In the rows, zero is written as 128.
Each row of numbers belongs to one of the nodes below and depends on some of the facts about them. Some rows are named. Which node is each other row?

Facts:
brobrek μ sadrin; plaklem μ rusuk; klovik μ retrak
klovik μ gigra; grokin μ brogum; grokin μ gadru
darim μ vilobrun; darim μ vema; navi μ fevi
navi μ stonur; gime μ droban; skeneni μ brekar
skeneni μ sofo; torar μ vifle; detage μ lemo
padrak μ zoska; peli μ godos; peli μ skepos
peli μ mifin; peli μ klapo; kufli μ brekar
fabok μ fabezus; giper μ voviklu; giper μ gutra
fliva μ fleser; vobrek μ duvok; gragos μ pluplu
gaskun μ pifis; dresko μ vuru; drutras μ klizin
dugrum μ detal; dugrum μ milebel; dugrum μ troplazel
sopler μ brekar; grapludos μ lugrer; netol μ plesagres
drefur μ truklu; vumon μ flofon; vumon μ diflo
drenin μ flogrizem; niklum μ tibal; niklum μ rusuk
niklum μ buklo; niklum μ trovisuk; kogros μ grumur
kogros μ festiro; kogros μ doso; vuzis μ gopu
vuzis μ mifin; plabezal μ plesagres; plabezal μ gevi
brotun μ flogrizem; fadrimor μ pifis; plogrul μ mosan
plogrul μ buklun; riplo μ vifle; riplo μ sofo
stogol μ gropok; loso μ droban; loso μ gigra
loso μ grumur; loso μ fevi; loso μ brumedes
tese μ gopu; tese μ grepe; tese μ pluplu
plebobrur μ bogrum; sutrin μ grolu; sutrin μ skalovo
kuples μ klesiskas; kuples μ stostor; kugrir μ lemo
zustok μ klifi; zustok μ dosak; zustok μ klesiskas
dridim μ fegum; drike μ drure; gupun μ plesagres
gupun μ fegum; stostesu μ gevi; zetam μ tedun
dedro μ milebel; futri μ gadru; brobrek δ 684
duvok δ 684; klovik δ 54; gratro δ 775
grokin δ 50; vifle δ 686; grolu δ 941
darim δ 180; skenan δ 941; sibrim δ 875
lerun δ 332; navi δ 54; gime δ 295
detage δ 684; pluplu δ 686; brogum δ 576
skalovo δ 527; viku δ 684; grevim δ 50
klotruk δ 684; gropok δ 941; destimi δ 50
buklun δ 775; kufli δ 576; fiskas δ 50
fabok δ 180; giper δ 941; fliva δ 381
stonur δ 775; fleser δ 381; ziklor δ 686
gigra δ 686; droban δ 381; gragos δ 614
vuru δ 686; pusa δ 527; bubrek δ 686
dresko δ 775; stostor δ 50; dosak δ 462
dugrum δ 428; truklu δ 775; sopler δ 332
ruskem δ 775; grapludos δ 775; skebrem δ 684
brekar δ 686; kagrak δ 381; netol δ 54
fledres δ 381; skepos δ 684; drefur δ 527
dazeflis δ 684; gopu δ 300; fegum δ 152
stuzin δ 381; klero δ 775; vumon δ 300
gevi δ 50; zemok δ 295; drenin δ 152
flazom δ 686; plesagres δ 462; flogrizem δ 180
muplu δ 366; niklum δ 941; vefames δ 300
kogros δ 875; vuzis δ 875; grepe δ 875
lemo δ 366; diflo δ 332; kazun δ 527
sefo δ 54; regros δ 686; flofon δ 875
flovas δ 462; brotun δ 684; lazoku δ 152
klifi δ 875; brumedes δ 684; tafem δ 576
briplu δ 381; stizokle δ 462; plogrul δ 381
riplo δ 576; gutra δ 50; tedun δ 576
detal δ 576; stogol δ 462; tibal δ 54
loso δ 54; klizin δ 462; flugrer δ 775
godos δ 684; tese δ 152; fabezus δ 527
mosan δ 775; matre δ 875; plebobrur δ 381
faneto δ 775; kugrir δ 686; milebel δ 686
zustok δ 576; bevizen δ 875; bogrum δ 332
teruk δ 295; retrak δ 527; bufaste δ 462
vema δ 462; rusuk δ 300; kadridrer δ 152
zoska δ 366; molo δ 614; sakek δ 381
stostesu δ 576; klesiskas δ 332; zetam δ 295
dedro δ 462; fletur δ 428; futri δ 54
drure γ troplazel; brobrek γ tedun; duvok γ dridim
grokin γ dratresken; grolu γ nukedom; lerun γ nukedom
navi γ nukedom; skalovo γ plaklem; buklun γ nukedom
fleser γ nukedom; vuru γ vubril; dosak γ drutras
dugrum γ grumur; skitrim γ grumur; skebrem γ grumur
brekar γ bestur; kagrak γ bubrek; fledres γ bubrek
skepos γ plaklem; pinil γ matre; gevi γ tedun
drenin γ vobrek; flogrizem γ dratresken; fevi γ vobrek
zanok γ fegum; lemo γ nukedom; sefo γ zoklak
flofon γ tedun; brotun γ plukevi; fadrimor γ zagrun
lazoku γ matre; klapo γ grumur; stizokle γ dratresken
riplo γ vobrek; kiskudom γ faneto; tedun γ skeneni
detal γ nukedom; flugrer γ fegum; godos γ gaskun
tese γ gaskun; fabezus γ padrak; matre γ tedun
sadrin γ grumur; sutrin γ tedun; kugrir γ nukedom
milebel γ vobrek; bevizen γ grumur; retrak γ fleser
vema γ dratresken; klepla γ fiskas; molo γ grumur
pifis γ plumo; trovisuk γ nukedom; stostesu γ trufum
zetam γ nukedom; dedro γ vubril; kodrestos ζ pumapa
drure ζ voviklu; brobrek ζ plukevi; duvok ζ vobrek
plaklem ζ drutras; klovik ζ skeneni; gratro ζ plukevi
grokin ζ plukevi; mifin ζ plabezal; vifle ζ gupun
grolu ζ brufik; darim ζ voviklu; skenan ζ neplusku
voviklu ζ drutras; sibrim ζ pumapa; dratresken ζ plukevi
lerun ζ plabezal; navi ζ troplazel; gime ζ troplazel
torar ζ skeneni; detage ζ dridim; pluplu ζ plukevi
brogum ζ skeneni; skalovo ζ plaklem; viku ζ zagrun
grevim ζ mifin; padrak ζ plukevi; klotruk ζ plabezal
gropok ζ plabezal; destimi ζ drutras; buklun ζ skeneni
peli ζ brufik; kufli ζ mifin; fiskas ζ drike
fabok ζ vubril; giper ζ voviklu; brufik ζ pumapa
buso ζ pumapa; fliva ζ trufum; stonur ζ mifin
fleser ζ lugrer; doso ζ vilobrun; ziklor ζ plaklem
vobrek ζ gaskun; gigra ζ zagrun; droban ζ voviklu
gragos ζ drutras; vuru ζ pumapa; pusa ζ drike
bubrek ζ tupiros; dresko ζ vobrek; stostor ζ troplazel
dosak ζ plukevi; dugrum ζ plabezal; truklu ζ pumapa
sopler ζ brufik; ruskem ζ festiro; grapludos ζ nukedom
skitrim ζ voviklu; skebrem ζ vubril; brekar ζ skeneni
kagrak ζ padrak; netol ζ plaklem; fledres ζ vubril
skepos ζ gupun; drefur ζ voviklu; kitrel ζ dridim
dazeflis ζ skeneni; zoklak ζ gaskun; gopu ζ skeneni
fegum ζ neplusku; stuzin ζ pumapa; klero ζ gupun
vumon ζ stuflor; pinil ζ vubril; gevi ζ pumapa
troplazel ζ gaskun; zemok ζ plabezal; drenin ζ skeneni
flazom ζ mifin; trufum ζ plumo; plesagres ζ stuflor
flogrizem ζ festiro; fevi ζ brufik; zanok ζ vubril
muplu ζ mifin; niklum ζ troplazel; buklo ζ trufum
klazuk ζ mifin; soluk ζ brufik; vefames ζ plukevi
kogros ζ trufum; vuzis ζ plabezal; grepe ζ troplazel
lemo ζ voviklu; diflo ζ pumapa; kazun ζ drutras
sefo ζ lugrer; regros ζ padrak; flofon ζ brufik
flovas ζ drike; brotun ζ festiro; fadrimor ζ mifin
lazoku ζ trufum; klifi ζ skeneni; brumedes ζ mirel
klapo ζ plaklem; sofo ζ zagrun; tafem ζ voviklu
briplu ζ mifin; stizokle ζ zoklak; plogrul ζ plabezal
riplo ζ lugrer; gutra ζ gupun; kiskudom ζ plukevi
tedun ζ gaskun; detal ζ trufum; stogol ζ vubril
tibal ζ padrak; loso ζ voviklu; klizin ζ dridim
flugrer ζ vubril; bestur ζ drutras; mirel ζ festiro
godos ζ drike; tese ζ dratresken; fabezus ζ mifin
mosan ζ plaklem; matre ζ dratresken; plebobrur ζ skeneni
sadrin ζ brufik; faneto ζ zoklak; sutrin ζ pumapa
kuples ζ bestur; kugrir ζ brufik; milebel ζ voviklu
zustok ζ plabezal; dridim ζ plumo; bevizen ζ padrak
bogrum ζ mifin; teruk ζ trufum; drike ζ plukevi
retrak ζ dridim; bufaste ζ padrak; vema ζ festiro
stuflor ζ skeneni; rusuk ζ lugrer; klepla ζ vobrek
kadridrer ζ plaklem; zoska ζ zagrun; gupun ζ gaskun
molo ζ plabezal; pifis ζ plabezal; zagrun ζ plumo
grumur ζ nukedom; brastepir ζ pumapa; sakek ζ brufik
skogan ζ neplusku; trovisuk ζ brufik; neplusku ζ plumo
stostesu ζ bestur; klesiskas ζ neplusku; zetam ζ mifin
dedro ζ brufik; lugrer ζ vilobrun; nukedom ζ plabezal
gadru ζ drutras; fletur ζ lugrer; futri ζ stuflor

Named rows:
[124 132 128 127 122 117 120 114 125 131 133 132 123 122 132 130 146 138
 138 126 125 118 128 136 122 121 115 131 133 121 134 123 130 123 127 126
 128 136 127 133 133 117 121 125 124 126 133 127 109 132] -> gime
[135 125 131 132 132 145 134 124 127 126 137 126 133 133 126 127 116 131
 125 126 125 138 127 127 137 143 127 131 122 138 125 141 125 152 133 133
 130 124 131 128 137 138 134 128 136 127 123 139 132 135] -> sefo
[121 127 129 113 111 124 125 136 133 144 123 122 112 143 141 123 169 152
 125 117 149 115 141 141 131 137 114 143 117 114 134 115 124  85 133 139
 137 115 109 118 106 108 136 107 161 144 131 115 154 139] -> plabezal
[178 153 137 141 104 130 126 179 110 114 101 147 161 137 131 137 146  96
 123 132 123 150 162 121 129 154  73 118 138 244  99 176  96 190 152 111
 159 170 138 118 130 138 124 133  95 131 134 135 184  98] -> klapo
[112 113 132 118 132 125 131 133 156 132 118 126 124 130 138 123 153 101
 123 124 143 105 132 134 122 123 121 136 121  96 146 131 121 130 123 124
 137 125 128 134 124 112 122 124 131 151 128 126 147 125] -> vobrek
[ 89 149 118 136 134 119 140 106 105 156 113 124 126 113 116 131  81 118
 105 162 139 127  89 108 116 136 102 114 156 214 114 102 164 175 136 162
  90  77 102 107  91 133 135 152 108 110 112 138 169  98] -> buklun
[128 136 128 135 129 153 131 110 128 119 124 125 124 126 129 124 150  97
 120 136 122 136 142 128 122 134 114 134 140 134 132 137 146 153 137 122
 122 127 122 130 139 117 120 123 125 132 123 133 138 140] -> tese
[124 114 125 119 132 123 128 143 147 130 125 132 131 135 132 130 120  95
 125 122 142 112 136 127 127 121 133 130 114  92 133 117 120 113 121 127
 138 127 134 141 112 120 128 126 128 146 131 123 140 121] -> stuflor
[136 127 133 128 130 120 121 109 123 134 144 132 122 131 133 129 131 159
 140 118 120 127 129 138 129 124 109 137 123 116 133 133 127 146 128 132
 133 130 124 144 138 126 123 119 134 129 125 125 106 143] -> klovik
[127 125 130 125 127 135 136 139 127 118 124 123 133 123 124 123 119 111
 121 135 124 129 118 126 138 132 139 124 138 130 126 145 141 122 126 122
 125 126 129 114 137 136 124 137 120 118 121 145 121 124] -> vuru
[119 126 135 143 132 123 129 114 126 139 129 132 123 120 129 135 143 173
 147 118 125 126 126 130 118 113 111 130 126 130 133 125 113 149 129 126
 127 143 128 148 136 129 122 124 129 130 138 111 103 135] -> gragos
[100 107 134 155 147 238 165 110 163 102 133  96 129 103 114 106 157 113
 103 141 128 149 125 111 132 166 175 140 123 127 157 163 128 160 140 117
 109 116 149  97 178 138 148 136 165 132 133 178 158 161] -> matre
[178 155 137 144 106 133 126 176 113 113 101 149 162 136 131 136 144 102
 127 133 122 153 163 120 126 154  70 117 139 249 100 175  95 194 152 111
 155 170 140 124 130 139 126 134  92 131 136 131 188  97] -> skitrim
[121 114 126 116 132 119 129 141 151 130 123 133 131 136 133 127 118  93
 124 121 143 109 138 127 128 120 135 131 113  88 134 118 118 112 121 128
 139 126 133 140 113 119 127 126 130 148 129 122 143 120] -> troplazel
[132 135 126 123 127 119 122 129 129 120 131 131 128 129 127 127 120 140
 132 125 123 129 128 128 132 121 142 124 128 111 126 120 129 109 122 126
 130 134 131 133 128 131 127 128 124 123 130 121 112 126] -> pluplu
[129 100 134 129 130 100 123 139 111 146 122 120 122 119 129 138 140 114
 143 126 131 124  92 145 116 101 130 122 137 120 133 159 145 100 114 116
 131 130 128 119 132 130 116 128 124 122 118 130  89 140] -> sopler
[128 128 130 129 127 120 121 113 123 131 135 130 122 125 131 130 142 141
 137 125 124 123 124 137 122 118 116 131 132 115 133 129 134 127 128 125
 129 131 125 135 134 120 121 123 126 125 129 121 107 137] -> torar
[132 130 126 126 122 108 123 142 109 135 118 118 115 137 125 129 141 187
 131 123 132 134 136 132 138 126 170 125 126 123 119 117 117  95 121 135
 129 135 122 117 131 131 137 127 150 118 136 112 116 131] -> bogrum

Name these rows:
No name comes twice in this set of rows, the named rows included.
[133 133 125 129 123 133 126 132 118 127 125 122 122 134 124 124 140 146
 117 134 128 136 144 125 136 145 154 131 130 144 124 126 125 136 130 134
 124 124 124 113 139 128 137 130 144 123 133 134 145 131] : pifis
[ 91 136 142 134 142 192 146 121 157 106 124  97 116 104 124 102 176 165
 117 144 125 143 104 128 132 150 159 132 138 125 160 171 137 150 131 115
 120 112 136  99 167 135 136 138 152 122 131 155 157 138] : brobrek
[128 136 139 132 127 141 130 109 132 129 149 135 127 125 137 127 137 176
 151 112 120 134 118 138 123 127  75 136 120 126 132 129 126 130 141 127
 131 128 124 154 121 133 126 111 135 129 129 115 111 142] : netol
[130 137 126 133 134 131 122 118 132 121 137 134 132 125 127 131 122 145
 138 124 118 135 132 126 124 120 128 124 123 127 128 114 118 128 128 124
 126 141 136 147 126 133 129 127 122 126 136 117 115 127] : gadru
[147 112 118 139 126 128 114 112  95 143 122 117 111 138 126 138 172 112
 127 126 128 144 143 138 108 114 141 129 131 134 126 129 146 105 132 120
 124 126 118 123 125 112 131 107 148 135 123 114 122 167] : kufli
[132 113 133 123 124 113 129 121 121 131 134 132 125 127 132 129 127 112
 136 125 121 112 120 140 128 118 114 134 137  98 132 136 147 115 123 124
 127 131 123 129 143 121 112 127 119 123 121 138  85 138] : peli
[112  96 133 146 141 210 165 116 152 110 137 105 134 111 116 115 130  81
 106 136 125 136 120 118 135 158 161 141 127 115 147 165 142 147 135 117
 109 119 143  96 176 136 136 137 151 129 124 184 128 159] : flofon
[ 95 117 141 136 136 191 154 120 154 108 123  99 120 103 122 107 166 120
 113 143 127 134 105 128 130 149 157 136 142 117 157 172 148 140 131 110
 113 115 136  92 171 130 129 140 146 121 126 169 141 149] : sutrin
[ 90 143 123 138 135 107 147 123  93 172  98 112 112 128 115 131  91 176
 105 156 145 134  89 111 130 137 129 118 149 209 110 112 150 176 132 172
  95  74  91 100  95 143 142 147 136 111 111 124 167 107] : lerun
[ 91 113 140 136 129 195 162 139 156 109 131 101 134  96 118 107 147 144
 119 140 133 132  89 122 139 159 153 132 133 134 152 163 130 107 131 119
 110 118 143  83 162 145 141 147 150 114 134 176 136 136] : gevi
[ 91 152 121 137 126 113 135  93  94 173 113 115 107 124 121 132 114 161
 104 160 144 127  99 123 119 143  99 127 155 219 120 109 161 190 139 173
  93  66  87 101 101 122 138 141 131 114 112 134 174 117] : zetam
[180 141 140 141  93 114 129 178  92 133  88 136 143 152 133 137 178 122
 118 133 132 142 174 135 132 159  85 130 144 243 102 184 102 190 150 120
 159 165 117 101 143 125 121 126 119 134 132 133 181 118] : dugrum
[131 113 132 126 127 110 134 145 121 130 120 127 128 129 125 131 111 135
 136 122 127 122 115 129 136 113 147 123 132 103 123 133 132  97 117 124
 128 140 126 122 135 138 121 134 125 118 127 124  90 127] : diflo
[185 134 136 143  93 114 134 190  90 135  92 138 151 151 129 140 155 118
 117 129 135 145 172 126 138 164  99 127 134 245  96 177  88 178 148 124
 159 167 125  92 141 134 133 130 121 130 134 139 178 113] : molo
[183 151 140 130 100 116 123 187 107 114 101 143 157 144 132 133 138 107
 122 134 124 146 155 128 139 158  85 120 141 233 101 186 100 182 144 114
 162 160 134 105 133 140 125 134  98 125 126 141 185  97] : skebrem

Now the same nodes, written a new way:
Some nodes and their rows:
[130 138 135 134 128 129 131 117 136 130 117 131 138 130 122 143 139 125
 134 127 131 144 124 121 127 116 136 121 124] -> buso
[135 101 129 150 123 107 119 164  96 114 127 115  91 121 139 128 122 163
  99 105 150 116 121 121 112 132 119 134 127] -> pluplu
[116  63  84  27 140 185 107 121  70 104  98 125 144 194 144 118 136  63
 149 150 156  83 139 154  74 140  57  78 180] -> brobrek
[164 126 147 110 148 157 122 110 167 117 125 133 129 148 112 136 131 141
 140 126 154 152 134 130 144 100 119 132 120] -> plabezal
[134 143 144 121 125 142 131 130 123 130 109 125 137 136 138 125 119 138
 134 106 151 139 129 126 150 122 129 123 135] -> detage
[117  65  85  25 143 186 107 116  75 104  99 120 147 197 132 125 155  49
 155 160 151  93 130 149  61 131  54  76 158] -> sutrin
[135 129 127 126 130 132 118 128 138 136 121 122 145 142 124 135 146 117
 135 135 118 131 123 128 123 123 132 117 125] -> klepla
[133 126 140 124 139 119 141 122 117 129 135 129 131 117 121 123 124 131
 134 126 135 135 125 127 132 119 119 135 117] -> stogol
[130 135 135 130 127 137 132 117 128 126 112 127 138 135 123 138 145 131
 137 123 133 146 125 120 128 108 133 122 124] -> skogan
[123 104 134 145 103 128 126 158 113 110 126 119 119 122 109 120 120 143
 122 106 138 140 139 134 126 115 140 125 144] -> klesiskas
[132 130 136 130 125 126 132 113 129 131 115 126 134 132 123 145 136 126
 128 127 136 146 127 126 133 120 133 124 119] -> tupiros
[129 129 114 128 136 121 129 142 122 125 140 135 136 118 119 123 146 134
 133 132 115 125 129 130 106 122 129 120 134] -> dosak
[114  42  63  46 148 163 120 124  52  85 136 135 138 173 113 113 164  76
 152 165 133  73 139 158  27 119  48  81 163] -> flofon
[129 135 129 133 143 117 146 115 115 125 141 142 145 117 124 131 136 135
 137 130 132 136 124 125 117 112 120 131 118] -> klero
[133 135 140 127 136 129 135 111 131 130 119 124 140 135 122 139 134 122
 138 126 136 142 123 122 144 115 132 124 116] -> drike
[161 125 122 128 132 109 181 108 118 138 153 134 115 122 170 131  72  80
 117 164 108 130 154 125 156 154 110 159 104] -> loso
[225 177 132 196 158 103 135 163 123 175 125 111 134 119 127 153 180 154
 128 103  84 163 184 118 158 104 183  97 116] -> grumur
[124 131 149 150 115 125 146  95 127 126 116 137 126 120 112 156 137 132
 125 116 150 164 129 116 132 109 141 128 120] -> troplazel

Rows to name:
No name comes twice in this set of rows, the named rows included.
[125 107 167 142 116 113 159 127  95 106 137 127 104  91 109 122  97 150
 110  93 170 166 137 123 138 122 118 148 123] : bubrek
[ 43 172  50 128  73 155 115 155 246 114 159 130  95 133 165 107  34 130
 102 177  69  40  90 135 134 192 142 200 156] : lemo
[134 114 120 128 127 127 120 165 111 119 142 118 109 115 118 106 126 148
 121 111 125 121 137 137 124 133 122 120 138] : vuru
[115  70  78  42 139 183 107 128  76  97 106 120 146 187 133 118 157  72
 152 145 139  95 133 147  52 130  58  78 167] : lazoku
[148 126 134 115 149 118 112 140 116 138 120 112 123 148 155 131 137 139
 129 130 147 103 105 126 133 128 115 126 108] : tese
[128 109 136 130 121 125 132 150 107 117 140 121 109 108 119 108 108 141
 121 107 140 131 137 130 127 133 118 134 133] : regros
[144 108 127 154 143  98 132 138  96 118 141 136 119 119 137 135 148 157
 118 134 144 109 109 129  94 112 120 132 104] : grepe
[144 144 116 152 131 140 142 133 126 137 114 116 130 138 148 136 144 120
 134 136  88 136 159 119 102 122 144 119 129] : fevi
[146 128 170 128 138 137 138  92 154 116 128 143 134 129 115 137 128 137
 129 123 160 180 124 118 137  91 122 133 114] : dridim
[153 114 130 135 166 107 138 139 100 119 132 124 113 142 127 135 133 164
 138 118 159  98 112 128 119 105 108 149  87] : vuzis
[146 129 144 147 155 133 163 127  91 123 148 121 137 120 140 105 116 134
 154 132 118 126 149 129 111  99 120 149  95] : kogros
[106 124 104 141 114 113 129 168  96 125 147 117 114 110 103 113 127 138
 128 103 113 110 136 136 126 142 130 123 146] : brekar
[135 145 133 153 122 144 152 115 116 132 111 124 120 131 157 130 111 124
 117 119 118 145 164 115 123 123 140 130 143] : brumedes

The same nodes again, as new rows of numbers:
Some nodes and their rows:
[125 122 124 134 128 114 125 136 101 125 118 142 103 134 133 139 165 109
 128 138 147 119 141 115 121 129 135 115 156 118 121 120] -> fadrimor
[130 146 129 127 119 140 114 112 147 127 127 133 138 117 117 129 155 140
 140 134 108 118 106 143 138 151 115 159 113 124 143 108] -> fevi
[122 126 117 130 125 110 136 132  95 116 115 144 111 127 137 146 170 123
 127 129 137 118 154 114 112 125 126 133 146 123 118 119] -> grevim
[127 119 122 149 140 115 153  96 120 122 154 110 116 109 115 125 128 132
 143 128 112  63 117  95 121 115 160 116 105  81 141 138] -> tedun
[132  99 148 115  88 117  98 140 168 139 126 109 143 172 109 105 176 145
 131 102 155 125 126 129 117 118 145 146 131 136 129 102] -> klapo
[136 107 130 127  91 123 107 133 144 145 125 113 169 156 113 120 190 119
 138 112 158 132 114 147 130 124 139 142 136  88 140  83] -> bevizen
[120 111 121 137 159 119 151 119 116 139 146 105 132 113 118 117  96 101
 150 133 131  61 120 110 129 118 149  74 106 115 148 134] -> skeneni
[131 130 120 148 120 141 122 129 117 123 126 119 133 128 128 131 121 129
 125 118 114 117 118 112 138 119 136 141 120 109 113 135] -> grepe
[126 123 125 126 126 131 125 128 136 127 122 135 136 130 132 129 119 129
 132 129 128 127 129 121 127 130 122 131 132 123 127 130] -> ruskem
[120 141 110 130 137 132 136 141 123 137 125 117 169 109 141 121  90 106
 123 123 119 141 141 135 132 126 122 119 110 124 125 133] -> trufum
[122 107 145 107 123 132 126 127 162 123 124 136 128 138 129 126  95 137
 126 130 134 121 144 108 124 125 122 118 140 165 132 128] -> kazun
[138 101 153  89 137 129 122 107  89 137 103 121  62 131 163 142 118 110
 118 131 102 154  81 147 131 139  96 122 141 189 132  82] -> retrak
[141 161 125 151 129 131 124 125 144 124 148 131 130 132 109 122 158 160
 138 137 128 132  95 162 138 139 135 144 106 123 136 140] -> dedro
[127 136 123 134 129 130 129 130 132 127 126 129 142 125 128 126 119 128
 130 128 129 127 128 126 129 130 124 133 123 126 129 139] -> skogan
[130 121 129 115  92 104 102 143 132 139 114 126 140 160 117 122 212 121
 133 121 171 124 132 144 114 132 136 119 148 116 128  81] -> molo
[132 125 119 146 127 129 139 130  98 120 132 136 111 129 135 146 164 121
 129 128 136 127 150 131 119 113 141 148 146  89 124 126] -> zustok
[131 124 116 161 127 135 115 141  99 116 118 130 113 135 136 140 144 107
 129 126 130 115 134 105 141 112 140 135 142 106 108 128] -> vuzis
[135 110 130 141 146 109 136  98 140 130 145 114 107 127 112 118 134 125
 162 145 129  55  86 111 133 130 158 101 109 108 153 125] -> sutrin

Rows to name:
No name comes twice in this set of rows, the named rows included.
[127 144 116 124 123 120 143 119 149 115 121 137 166 109 148 131 103 143
 118 130 121 142 145 127 119 126 122 140 120 126 122 127] : fegum
[127 106 124 149 139 121 140  99 126 125 148 109 109 115 111 123 121 111
 149 135 117  61 106  88 135 120 163 104 121  85 142 128] : matre
[132  85 157 104  92 116 107 139 179 145 134 113 137 172 108 105 171 145
 132 111 156 132 145 136 114 121 151 141 139 130 142 108] : skitrim
[130 117 141 134 129 135 118 140 147 120 128 127 110 141 127 121 110 141
 131 124 128 119 142 112 129 116 144 138 128 158 121 142] : gragos
[123 133 130 121 128 137 121 127 131 127 128 129 124 115 120 127 140 122
 130 128 112 123 137 124 130 137 127 143 130 137 133 115] : doso
[120 128 127 110 118 113 122 126 112 120 107 141 124 131 138 139 148 114
 120 138 146 112 139 111 119 132 115  90 155 148 113  95] : fabezus
[120 141 110 137 128 115 122 144  76 126 111 117 120 118 144 131 139 106
 111 119 128 119 142 105 122 121 132 105 135 131  95 116] : mifin
[134 133 123 140 124 143 127 118 137 124 132 136 150 127 118 137 137 132
 136 129 124 124 109 128 142 129 126 149 128  94 130 139] : sibrim
[132 124 124 142 130 140 141 131 109 131 141 129 134 136 119 142 158 129
 136 119 134 121 140 145 123 113 133 153 126  95 139 134] : riplo
[128 103 144 137 121 145 139 125 147 122 147 123 107 137 122 130 129 152
 122 115 121 135 156 119 116 108 148 162 136 113 131 159] : tafem
[133  98 128 127  96 111 103 142 130 142 115 125 145 164 121 131 206 100
 141 119 173 121 133 136 128 124 143 131 152  79 133  81] : dugrum

